Below are the code and all the weights of a small trained network. Each question names an input and a target symbol and asks about switching units off, where a switched-off unit gives its printed mean instead of its output.

import numpy as np


def w(rows, s, z=0):
    codes = np.array(rows[::2]) - 128.0
    scale = np.full(codes.shape[1], s)
    scale[-1] = z or s
    return codes * scale


def f(y):
    return y / 2 * (1 + np.tanh(0.7978845608 * (y + 0.044715 * y**3)))


def softmax(a):
    e = np.exp(a - a.max(-1, keepdims=True))
    return e / e.sum(-1, keepdims=True)


def log_softmax(a):
    a = a - a.max(-1, keepdims=True)
    return a - np.log(np.exp(a).sum(-1, keepdims=True))


def net(x, mask):
    ids = ['δζθλμστψ'.index(c) for c in x.split()]
    T = len(ids)
    res = E[ids] + P[:T]
    u = 0
    for l in range(3):
        q, k, v = (res @ M[l].T for M in (Q, K, V))
        z = softmax(np.where(np.tri(T) > 0, q @ k.T / 2**0.5, -1e9)) @ v
        res = res + np.where(mask[u], z, O[l][:, -1]) @ O[l][:, :-1]
        u += 1
        y = f(res @ A[l][:, :-1].T + A[l][:, -1])
        res = res + np.where(mask[u : u + 8], y, B[l][:, -1]) @ B[l][:, :-1]
        u += 8
    return log_softmax(res[-1] @ U[:, :-1].T + U[:, -1])


Q, K, V, O, A, B = {}, {}, {}, {}, {}, {}
E = w([
[143,206,29,59,30,85,64,94,141,171],'δ',
[109,132,155,46,51,104,178,241,116,174],'ζ',
[138,129,115,46,10,196,153,80,74,82],'θ',
[131,123,148,38,164,73,143,80,153,221],'λ',
[195,53,139,56,72,47,116,119,155,143],'μ',
[181,114,98,119,184,124,116,173,13,167],'σ',
[207,72,133,151,70,97,245,54,127,82],'τ',
[47,9,179,163,36,76,107,42,100,174],'ψ',
],0.015)
P = w([
[148,181,128,157,113,167,128,101,213,178],'0',
[157,167,147,167,126,155,142,103,191,183],'1',
[138,130,142,136,126,150,138,122,163,164],'2',
[147,139,148,141,140,144,148,113,135,168],'3',
[141,130,147,132,144,137,144,118,106,164],'4',
[142,132,144,132,161,126,152,103,88,162],'5',
[138,123,145,122,168,121,152,101,66,157],'6',
[133,114,149,107,181,112,157,107,50,152],'7',
[125,114,152,106,197,100,154,101,29,156],'8',
[126,113,151,98,204,87,171,112,16,153],'9',
[118,107,138,91,212,86,159,85,2,144],'10',
],0.009)
Q[0] = w([
[138,133,107,61,1,102,147,100,5,252],'0.h1',
[217,126,135,119,90,96,131,116,147,171],'0.h1',
],0.0091)
K[0] = w([
[158,100,98,138,182,101,118,139,6,141],'0.h1',
[149,106,111,131,139,83,157,111,76,129],'0.h1',
],0.011)
V[0] = w([
[137,128,162,162,170,134,69,136,100,82],'0.h1',
[129,254,67,105,144,146,129,195,67,129],'0.h1',
],0.0077)
O[0] = w([
[162,13,10,179,132,118,131,100,61,92,3],'0.h1',
[135,148,194,166,183,45,106,116,68,72,169],'0.h1',
],0.011,0.0027)
A[0] = w([
[76,81,71,132,182,118,133,104,94,72,4],'0.n1',
[225,98,133,118,188,154,108,145,133,73,165],'0.n2',
[131,154,109,86,131,152,151,72,95,147,134],'0.n3',
[135,159,102,132,53,167,122,115,119,111,54],'0.n4',
[161,92,131,142,52,49,106,141,158,60,166],'0.n5',
[82,137,92,173,94,153,78,58,89,1,140],'0.n6',
[128,144,145,48,160,152,135,87,109,109,122],'0.n7',
[124,214,141,74,85,94,82,130,80,103,169],'0.n8',
],0.0082,0.0027)
B[0] = w([
[117,117,136,187,66,180,101,193,198,125,154],'0.n1',
[174,153,105,132,103,186,197,102,22,144,152],'0.n2',
[150,100,207,91,117,142,130,231,142,92,190],'0.n3',
[132,141,166,153,147,161,124,158,180,141,155],'0.n4',
[222,151,143,137,70,85,93,201,144,180,155],'0.n5',
[125,131,165,27,71,70,93,176,55,200,150],'0.n6',
[194,168,177,127,130,125,145,255,112,120,187],'0.n7',
[140,186,203,196,149,113,190,190,183,122,255],'0.n8',
],0.0069,0.0074)
Q[1] = w([
[211,158,217,134,152,30,127,190,82,121],'1.h1',
[211,87,154,37,59,133,182,168,148,255],'1.h1',
],0.0091)
K[1] = w([
[144,80,164,66,199,40,139,172,39,127],'1.h1',
[178,29,63,125,153,151,126,33,2,91],'1.h1',
],0.0073)
V[1] = w([
[255,111,92,54,178,67,46,148,158,168],'1.h1',
[55,130,173,113,212,227,54,158,88,178],'1.h1',
],0.0057)
O[1] = w([
[155,96,153,217,116,157,76,156,142,146,250],'1.h1',
[67,102,90,138,220,121,249,148,166,111,191],'1.h1',
],0.016,0.0017)
A[1] = w([
[165,45,146,179,45,116,152,190,79,186,166],'1.n1',
[163,126,151,77,107,148,194,44,188,201,209],'1.n2',
[72,153,3,116,155,166,191,192,145,89,4],'1.n3',
[151,213,169,227,67,178,101,153,92,120,139],'1.n4',
[81,81,77,148,239,135,158,105,107,25,48],'1.n5',
[174,135,147,71,198,37,139,45,112,77,164],'1.n6',
[172,133,146,187,136,135,200,78,96,14,180],'1.n7',
[99,101,129,179,90,58,26,109,77,128,112],'1.n8',
],0.0068,0.0037)
B[1] = w([
[113,110,117,141,118,183,111,107,185,166,247],'1.n1',
[83,110,130,150,107,138,111,162,84,61,229],'1.n2',
[168,49,139,129,127,119,54,85,132,160,143],'1.n3',
[131,78,112,83,169,129,108,61,119,116,219],'1.n4',
[207,189,99,95,148,85,91,134,164,129,136],'1.n5',
[38,90,153,130,155,199,58,162,130,177,159],'1.n6',
[149,151,169,146,49,153,174,177,57,71,161],'1.n7',
[82,179,95,133,73,138,172,135,254,78,156],'1.n8',
],0.0086,0.012)
Q[2] = w([
[152,189,255,193,121,37,142,110,166,160],'2.h1',
[81,184,34,52,72,107,181,139,168,128],'2.h1',
],0.0078)
K[2] = w([
[220,55,215,99,213,152,115,255,24,169],'2.h1',
[81,113,97,51,123,194,172,3,35,61],'2.h1',
],0.0059)
V[2] = w([
[189,200,118,118,129,216,116,179,147,55],'2.h1',
[108,164,71,179,125,28,83,155,109,253],'2.h1',
],0.0051)
O[2] = w([
[221,2,207,184,156,62,232,5,50,86,151],'2.h1',
[71,226,88,222,116,49,60,80,232,161,1],'2.h1',
],0.0056,0.0042)
A[2] = w([
[178,145,89,134,159,2,109,67,126,136,81],'2.n1',
[108,125,153,121,199,171,73,72,128,123,252],'2.n2',
[47,89,142,193,173,117,88,112,140,117,89],'2.n3',
[135,185,132,107,205,77,156,120,56,98,89],'2.n4',
[133,119,133,99,185,105,143,127,113,141,227],'2.n5',
[71,167,164,99,116,104,158,154,97,31,120],'2.n6',
[89,192,119,125,181,73,139,165,126,106,15],'2.n7',
[154,174,166,163,170,101,165,172,104,138,164],'2.n8',
],0.0094,0.0029)
B[2] = w([
[130,57,53,107,112,1,120,190,101,30,139],'2.n1',
[125,99,25,175,148,154,108,169,109,147,158],'2.n2',
[127,177,56,37,65,142,190,153,93,117,153],'2.n3',
[192,115,43,132,109,32,128,60,206,233,178],'2.n4',
[159,130,142,140,100,133,217,112,88,65,169],'2.n5',
[131,96,66,179,108,125,100,140,159,185,229],'2.n6',
[98,208,158,211,45,91,52,148,115,141,164],'2.n7',
[76,148,123,81,170,132,136,46,117,57,254],'2.n8',
],0.0082,0.01)
U = w([
[125,78,95,136,113,88,75,153,150,57,78],'δ',
[83,182,104,152,34,132,123,64,148,157,25],'ζ',
[171,96,60,125,139,139,185,83,134,168,149],'θ',
[82,127,178,142,178,176,147,118,209,34,251],'λ',
[153,44,125,189,151,137,80,152,190,210,91],'μ',
[121,113,87,236,73,150,125,164,77,86,130],'σ',
[137,153,183,71,24,156,72,83,49,107,73],'τ',
[87,144,4,123,79,168,135,207,122,106,237],'ψ',
],0.0042,0.0025)

Each question gives the input, a string of symbols that net reads in full, and the target symbol t.
The units are the heads (2 rows each of Q, K, V and O) and the neurons (one row each of A and B). Each row of codes is followed by its name. A weight is (code - 128) times the scale printed after its matrix; where a second scale follows, it is the last column's (O, A, B and U).
mask holds one flag per unit, layer by layer, with each layer's heads first. A switched-off unit (its flag False) gives its mean, the last column of its rows in O or B, instead of its output. The means were averaged over made-up inputs and are rounded, as every weight is.
A unit's drop is (log p(t) with every unit on - log p(t) with that unit switched off) / (log p(t) with every unit on - log p(t) with every unit switched off).
The circuit of an input: a set's keep is (log p(t) with only the set's units on - log p(t) with every unit switched off) / (log p(t) with every unit on - log p(t) with every unit switched off). Starting from the 12 units with the biggest drops (on a tie, the unit counted first), units are removed one at a time, each time the one whose removal leaves the highest keep (on an exact tie, the one counted first), for as long as the keep stays at least 0.8.
circuit, biggest first: the units of the circuit, biggest drop first
most important unit: the unit with the biggest drop
top k neurons: the k neurons with the biggest drops, biggest first
drop when u is switched off: that unit's drop, to one decimal
input λ ζ δ θ ψ δ ζ σ, target θ: circuit, biggest first : (2.n4; 0.n2; 0.h1)
input λ λ σ τ, target σ: circuit, biggest first : (1.n7; 0.h1)
input ζ θ ζ ψ λ δ μ ζ λ δ ζ, target λ: circuit, biggest first : (0.n8; 0.h1; 1.h1; 2.n8)
input λ δ σ θ λ ζ λ λ, target ψ: circuit, biggest first : (1.n6; 2.n3; 2.n2; 0.h1)
input ζ μ τ δ μ, target τ: circuit, biggest first : (1.h1)
input ψ λ λ δ, target λ: top 2 neurons : (0.n8; 0.n4)
input δ λ δ ζ ζ δ ζ ζ ζ ζ δ, target ζ: top 3 neurons : (2.n7; 2.n4; 0.n8)
input ζ λ λ λ ψ ψ δ, target ψ: circuit, biggest first : (0.h1; 2.h1; 1.h1)
input λ θ ζ δ, target θ: top 3 neurons : (2.n4; 1.n4; 0.n3)
input ζ τ μ, target τ: circuit, biggest first : (1.h1; 0.h1)
input ζ μ τ ζ δ ζ τ σ, target θ: top 2 neurons : (2.n4; 0.n5)
input θ ψ μ λ λ θ ζ δ, target θ: top 4 neurons : (2.n4; 0.n3; 0.n7; 0.n5)
input δ ψ δ λ ζ δ ζ λ, target λ: top 2 neurons : (0.n7; 2.n8)
input λ λ ζ μ δ μ λ ψ θ μ, target ψ: top 3 neurons : (0.n8; 0.n7; 0.n5)
input λ ζ λ λ ζ θ, target λ: top 3 neurons : (0.n8; 0.n4; 0.n7)
input ψ θ δ ψ δ ζ θ, target θ: most important unit : 2.h1
input μ μ ζ ψ ζ θ, target ψ: top 2 neurons : (2.n6; 0.n5)
input ψ θ ψ δ τ, target ψ: top 2 neurons : (0.n7; 0.n5)
input μ δ δ, target μ: top 2 neurons : (1.n4; 0.n8)
input ζ ψ λ δ ψ λ, target ψ: most important unit : 1.h1
input λ θ σ σ σ θ θ ψ, target ζ: top 2 neurons : (1.n8; 0.n6)
input τ λ ψ τ, target ψ: top 2 neurons : (1.n2; 2.n6)
input μ τ ζ ζ λ λ ζ ζ μ ζ, target μ: drop when 2.n8 is switched off : 0.1
input σ ψ δ, target δ: drop when 2.h1 is switched off : 0.2
input σ δ ζ, target λ: drop when 0.n5 is switched off : 0.1
